Here is a tiny trained network, its code and every weight. The questions are about switching its units off for an input and a target symbol, where a switched-off unit gives its printed mean instead of its output.

import numpy as np


def w(rows, s, z=0):
    codes = np.array(rows[::2]) - 128.0
    scale = np.full(codes.shape[1], s)
    scale[-1] = z or s
    return codes * scale


def norm(h):
    return h / np.sqrt((h * h).mean(-1, keepdims=True) + 1e-5)


def f(y):
    return y / 2 * (1 + np.tanh(0.7978845608 * (y + 0.044715 * y**3)))


def softmax(a):
    e = np.exp(a - a.max(-1, keepdims=True))
    return e / e.sum(-1, keepdims=True)


def log_softmax(a):
    a = a - a.max(-1, keepdims=True)
    return a - np.log(np.exp(a).sum(-1, keepdims=True))


def net(x, mask):
    ids = ['αγεζηλμξτφψ'.index(c) for c in x.split()]
    T = len(ids)
    res = E[ids] + P[:T]
    u = 0
    for l in range(3):
        q, k, v = (norm(res) @ M[l].T for M in (Q, K, V))
        z = softmax(np.where(np.tri(T) > 0, q @ k.T / 2**0.5, -1e9)) @ v
        res = res + np.where(mask[u], z, O[l][:, -1]) @ O[l][:, :-1]
        u += 1
        y = f(norm(res) @ A[l][:, :-1].T + A[l][:, -1])
        res = res + np.where(mask[u : u + 4], y, B[l][:, -1]) @ B[l][:, :-1]
        u += 4
    return log_softmax(norm(res)[-1] @ U[:, :-1].T + U[:, -1])


Q, K, V, O, A, B = {}, {}, {}, {}, {}, {}
E = w([
[82,143,52,129],'α',
[101,122,6,132],'γ',
[82,184,62,85],'ε',
[154,107,180,202],'ζ',
[81,143,45,130],'η',
[222,201,186,83],'λ',
[223,55,69,135],'μ',
[93,252,172,142],'ξ',
[80,145,62,127],'τ',
[75,154,67,127],'φ',
[123,105,77,191],'ψ',
],0.0038)
P = w([
[15,11,213,101],'0',
[98,102,159,128],'1',
[110,136,116,153],'2',
[121,170,93,163],'3',
[135,201,80,167],'4',
[154,231,68,181],'5',
[174,252,53,193],'6',
],0.0029)
Q[0] = w([
[186,155,140,215],'0.h0',
[74,7,174,33],'0.h0',
],0.011)
K[0] = w([
[138,197,44,111],'0.h0',
[19,1,198,57],'0.h0',
],0.0093)
V[0] = w([
[172,129,87,11],'0.h0',
[57,174,141,71],'0.h0',
],0.012)
O[0] = w([
[253,172,156,71,3],'0.h0',
[175,128,181,234,168],'0.h0',
],0.0066,0.0039)
A[0] = w([
[152,92,127,122,1],'0.n0',
[107,158,201,80,43],'0.n1',
[185,66,147,151,116],'0.n2',
[177,3,121,72,87],'0.n3',
],0.013,0.0037)
B[0] = w([
[5,110,199,112,5],'0.n0',
[169,160,147,229,44],'0.n1',
[171,154,112,105,137],'0.n2',
[175,58,180,141,159],'0.n3',
],0.013,0.0012)
Q[1] = w([
[169,59,85,3],'1.h0',
[120,92,222,41],'1.h0',
],0.012)
K[1] = w([
[166,20,181,36],'1.h0',
[175,11,106,187],'1.h0',
],0.012)
V[1] = w([
[122,207,254,149],'1.h0',
[224,36,10,192],'1.h0',
],0.0068)
O[1] = w([
[105,229,76,85,46],'1.h0',
[177,3,149,79,253],'1.h0',
],0.0056,0.0045)
A[1] = w([
[66,228,156,215,7],'1.n0',
[107,158,154,110,105],'1.n1',
[61,85,225,108,125],'1.n2',
[66,60,140,1,110],'1.n3',
],0.0095,0.0018)
B[1] = w([
[108,124,249,129,182],'1.n0',
[129,84,129,149,68],'1.n1',
[189,115,83,115,203],'1.n2',
[146,209,190,76,253],'1.n3',
],0.012,0.0021)
Q[2] = w([
[211,150,2,223],'2.h0',
[139,25,104,79],'2.h0',
],0.0063)
K[2] = w([
[104,230,2,148],'2.h0',
[141,77,71,25],'2.h0',
],0.007)
V[2] = w([
[192,79,161,127],'2.h0',
[254,103,162,219],'2.h0',
],0.0039)
O[2] = w([
[16,197,35,166,236],'2.h0',
[3,71,8,245,248],'2.h0',
],0.0017,0.0011)
A[2] = w([
[4,107,87,64,2],'2.n0',
[89,211,121,191,91],'2.n1',
[180,181,163,228,80],'2.n2',
[120,161,79,92,62],'2.n3',
],0.012,0.0021)
B[2] = w([
[5,86,110,60,253],'2.n0',
[180,53,227,154,140],'2.n1',
[111,217,67,141,179],'2.n2',
[103,95,96,80,139],'2.n3',
],0.011,0.0044)
U = w([
[153,83,107,166,71],'α',
[233,48,177,74,169],'γ',
[166,254,75,151,206],'ε',
[5,92,117,77,184],'ζ',
[155,87,112,155,65],'η',
[164,140,57,61,2],'λ',
[159,198,162,12,129],'μ',
[96,162,241,189,235],'ξ',
[139,85,97,181,95],'τ',
[117,104,89,219,151],'φ',
[82,121,120,89,83],'ψ',
],0.0077,0.0026)

Each question gives the input, a string of symbols that net reads in full, and the target symbol t.
The units are the heads (2 rows each of Q, K, V and O) and the neurons (one row each of A and B). Each row of codes is followed by its name. A weight is (code - 128) times the scale printed after its matrix; where a second scale follows, it is the last column's (O, A, B and U).
mask holds one flag per unit, layer by layer, with each layer's heads first. A switched-off unit (its flag False) gives its mean, the last column of its rows in O or B, instead of its output. The means were averaged over made-up inputs and are rounded, as every weight is.
A unit's drop is (log p(t) with every unit on - log p(t) with that unit switched off) / (log p(t) with every unit on - log p(t) with every unit switched off).
The circuit of an input: a set's keep is (log p(t) with only the set's units on - log p(t) with every unit switched off) / (log p(t) with every unit on - log p(t) with every unit switched off). Starting from the 12 units with the biggest drops (on a tie, the unit counted first), units are removed one at a time, each time the one whose removal leaves the highest keep (on an exact tie, the one counted first), for as long as the keep stays at least 0.8.
circuit, biggest first: the units of the circuit, biggest drop first
k most important neurons: the k neurons with the biggest drops, biggest first
k most important neurons of layer l: the k neurons of layer l with the biggest drops, biggest first
input ζ τ τ ξ α, target ξ: most important neuron of layer 2 : [2.n1]
input φ ε ε ζ, target ε: circuit, biggest first : [0.h0 2.n2]
input τ μ γ φ, target γ: circuit, biggest first : [1.h0 2.n0]
input ψ ζ η μ α, target μ: 3 most important neurons : [1.n3 0.n3 2.n0]
input ψ γ γ, target γ: 2 most important neurons of layer 2 : [2.n0 2.n2]
input ζ η α α ε φ, target ε: circuit, biggest first : [0.h0 2.n2]
input ζ μ μ, target γ: circuit, biggest first : [0.n3 2.n0]
input ψ α γ μ ε, target μ: 3 most important neurons : [1.n3 0.n3 2.n0]
input ψ τ ζ ψ ε α, target ε: 3 most important neurons : [2.n0 0.n3 2.n2]
input τ μ φ ζ ε μ τ, target μ: 3 most important neurons : [1.n3 0.n1 2.n0]
input φ ξ ε, target ξ: 3 most important neurons : [1.n0 2.n1 1.n2]
input α μ γ, target μ: circuit, biggest first : [0.h0 1.n3]
input α ψ τ φ φ ζ μ, target γ: circuit, biggest first : [0.h0 1.h0 2.n0]
input ζ ε γ, target ε: 2 most important neurons of layer 2 : [2.n0 2.n2]
input ψ ζ ε ε γ ξ τ, target ξ: circuit, biggest first : [1.h0 2.n1]
input μ λ γ μ ε, target μ: circuit, biggest first : [0.h0]
input α ζ ζ λ η γ ζ, target γ: circuit, biggest first : [0.h0 2.n0]
input τ ε τ ξ γ, target ξ: 4 most important neurons : [2.n1 0.n1 1.n0 1.n2]
input α η η η ξ γ, target ξ: 2 most important neurons of layer 0 : [0.n1 0.n2]
input τ ζ φ ζ, target φ: 2 most important neurons : [2.n0 1.n3]
